Below is a small trained network, with its code and all its weights. Each question gives an input and a target symbol and asks what happens when units are switched off, that is, made to give their printed mean instead of their output.

import numpy as np


def w(rows, s, z=0):
    codes = np.array(rows[::2]) - 128.0
    scale = np.full(codes.shape[1], s)
    scale[-1] = z or s
    return codes * scale


def f(y):
    return y / 2 * (1 + np.tanh(0.7978845608 * (y + 0.044715 * y**3)))


def softmax(a):
    e = np.exp(a - a.max(-1, keepdims=True))
    return e / e.sum(-1, keepdims=True)


def log_softmax(a):
    a = a - a.max(-1, keepdims=True)
    return a - np.log(np.exp(a).sum(-1, keepdims=True))


def net(x, mask):
    ids = ['Ωβμξπφ'.index(c) for c in x.split()]
    T = len(ids)
    res = E[ids] + P[:T]
    r = res
    for j in range(3):
        rows = slice(3 * j, 3 * j + 3)
        q, k, v = (r @ M[0][rows].T for M in (Q, K, V))
        z = softmax(np.where(np.tri(T) > 0, q @ k.T / 3**0.5, -1e9)) @ v
        o = O[0][rows]
        res = res + np.where(mask[j], z, o[:, -1]) @ o[:, :-1]
    y = f(res @ A[0][:, :-1].T + A[0][:, -1])
    res = res + np.where(mask[3:11], y, B[0][:, -1]) @ B[0][:, :-1]
    return log_softmax(res[-1] @ U[:, :-1].T + U[:, -1])


Q, K, V, O, A, B = {}, {}, {}, {}, {}, {}
E = w([
[182,137,225,1,80],'Ω',
[188,52,151,181,33],'β',
[14,97,98,115,20],'μ',
[121,242,9,123,92],'ξ',
[239,91,32,49,66],'π',
[61,93,44,2,206],'φ',
],0.0085)
P = w([
[101,240,173,253,11],'0',
[174,49,104,95,165],'1',
[155,60,109,85,136],'2',
[146,55,109,84,122],'3',
[137,66,101,78,117],'4',
[137,72,103,72,107],'5',
[151,75,102,77,98],'6',
[145,78,95,78,98],'7',
[144,77,97,74,90],'8',
[145,73,95,84,87],'9',
[141,83,98,85,84],'10',
[135,87,95,83,74],'11',
],0.0058)
Q[0] = w([
[148,105,114,104,3],'H1',
[116,123,107,61,52],'H1',
[134,124,168,185,207],'H1',
[162,67,65,71,53],'H2',
[72,208,171,185,190],'H2',
[73,162,249,223,237],'H2',
[45,214,215,235,212],'H3',
[141,71,63,48,55],'H3',
[151,101,48,88,41],'H3',
],0.0077)
K[0] = w([
[82,210,137,241,5],'H1',
[100,194,138,209,85],'H1',
[202,54,128,49,172],'H1',
[128,224,220,196,59],'H2',
[145,60,52,37,255],'H2',
[161,12,21,61,215],'H2',
[100,34,254,115,90],'H3',
[125,225,45,165,130],'H3',
[111,196,73,139,141],'H3',
],0.0076)
V[0] = w([
[179,78,79,27,148],'H1',
[103,143,101,254,119],'H1',
[26,216,114,105,36],'H1',
[81,247,231,84,163],'H2',
[51,84,222,138,128],'H2',
[58,108,105,10,167],'H2',
[157,63,66,32,180],'H3',
[47,155,80,134,153],'H3',
[27,118,153,142,145],'H3',
],0.0063)
O[0] = w([
[197,42,43,157,168,108],'H1',
[88,183,164,168,30,152],'H1',
[102,89,190,71,111,253],'H1',
[56,94,140,106,255,125],'H2',
[140,160,239,157,241,99],'H2',
[156,14,173,118,141,47],'H2',
[194,181,123,117,214,159],'H3',
[92,136,128,219,187,140],'H3',
[108,89,185,196,134,64],'H3',
],0.0059,0.0051)
A[0] = w([
[144,137,218,76,137,132],'N1',
[53,109,120,111,116,156],'N2',
[184,113,86,112,97,143],'N3',
[130,232,101,121,134,177],'N4',
[157,98,255,151,86,205],'N5',
[173,116,151,156,97,174],'N6',
[140,55,96,76,206,254],'N7',
[134,162,159,64,127,122],'N8',
],0.0091,0.0045)
B[0] = w([
[106,153,178,46,138,166],'N1',
[2,66,89,147,164,172],'N2',
[224,106,95,118,56,231],'N3',
[119,224,94,133,146,179],'N4',
[128,154,231,204,123,196],'N5',
[220,152,155,179,118,160],'N6',
[189,124,178,195,204,255],'N7',
[101,122,131,22,146,180],'N8',
],0.0068,0.0061)
U = w([
[121,107,123,144,240,253],'Ω',
[110,254,85,138,145,58],'β',
[120,134,220,69,142,65],'μ',
[31,41,115,125,78,110],'ξ',
[178,65,64,66,77,91],'π',
[193,89,194,241,104,204],'φ',
],0.0062,0.0027)

Each question gives the input, a string of symbols that net reads in full, and the target symbol t.
The units are the heads (3 rows each of Q, K, V and O) and the neurons (one row each of A and B). Each row of codes is followed by its name. A weight is (code - 128) times the scale printed after its matrix; where a second scale follows, it is the last column's (O, A, B and U).
mask holds one flag per unit, heads first, then neurons. A switched-off unit (its flag False) gives its mean, the last column of its rows in O or B, instead of its output. The means were averaged over made-up inputs and are rounded, as every weight is.
A unit's drop is (log p(t) with every unit on - log p(t) with that unit switched off) / (log p(t) with every unit on - log p(t) with every unit switched off).
The circuit of an input: a set's keep is (log p(t) with only the set's units on - log p(t) with every unit switched off) / (log p(t) with every unit on - log p(t) with every unit switched off). Starting from all 11 units, units are removed one at a time, each time the one whose removal leaves the highest keep (on an exact tie, the one counted first), for as long as the keep stays at least 0.8.
circuit, biggest first: the units of the circuit, biggest drop first
unit that matters most: the unit with the biggest drop
top k neurons: the k neurons with the biggest drops, biggest first
heads that matter: for each layer, one digit per head in row order, 1 if its drop is at least 0.15 and else 0, layers parted by /
drop when u is switched off: that unit's drop, to one decimal
input Ω π β Ω φ φ Ω Ω, target Ω: heads that matter => 110
input β φ π Ω φ π π μ ξ μ, target β: circuit, biggest first => (H2 N4 H1)
input Ω μ μ Ω φ, target Ω: heads that matter => 010
input Ω Ω β μ Ω β π, target Ω: circuit, biggest first => (H2 N7)
input μ π Ω β π φ ξ π, target μ: top neuron => (N1)
input β π β Ω Ω π β π π π Ω φ, target β: heads that matter => 011
input φ β π, target φ: heads that matter => 011
input ξ β μ Ω β μ ξ π β, target ξ: circuit, biggest first => (N7 H3 H1)
input μ μ Ω π Ω π β μ Ω π Ω, target μ: circuit, biggest first => (H1 N1 H2)
input Ω Ω ξ π ξ, target Ω: heads that matter => 110
input ξ φ π, target ξ: top 2 neurons => (N2 N7)
input Ω π π φ π Ω μ, target Ω: top 2 neurons => (N7 N3)
input μ π β, target μ: drop when N3 is switched off => 0.1
input Ω π π π β, target Ω: unit that matters most => H2
input ξ β φ, target ξ: drop when H3 is switched off => 0.9
input Ω φ ξ π β φ π ξ Ω β π, target Ω: drop when H2 is switched off => 1.1
input β π φ μ, target β: drop when H2 is switched off => 0.8
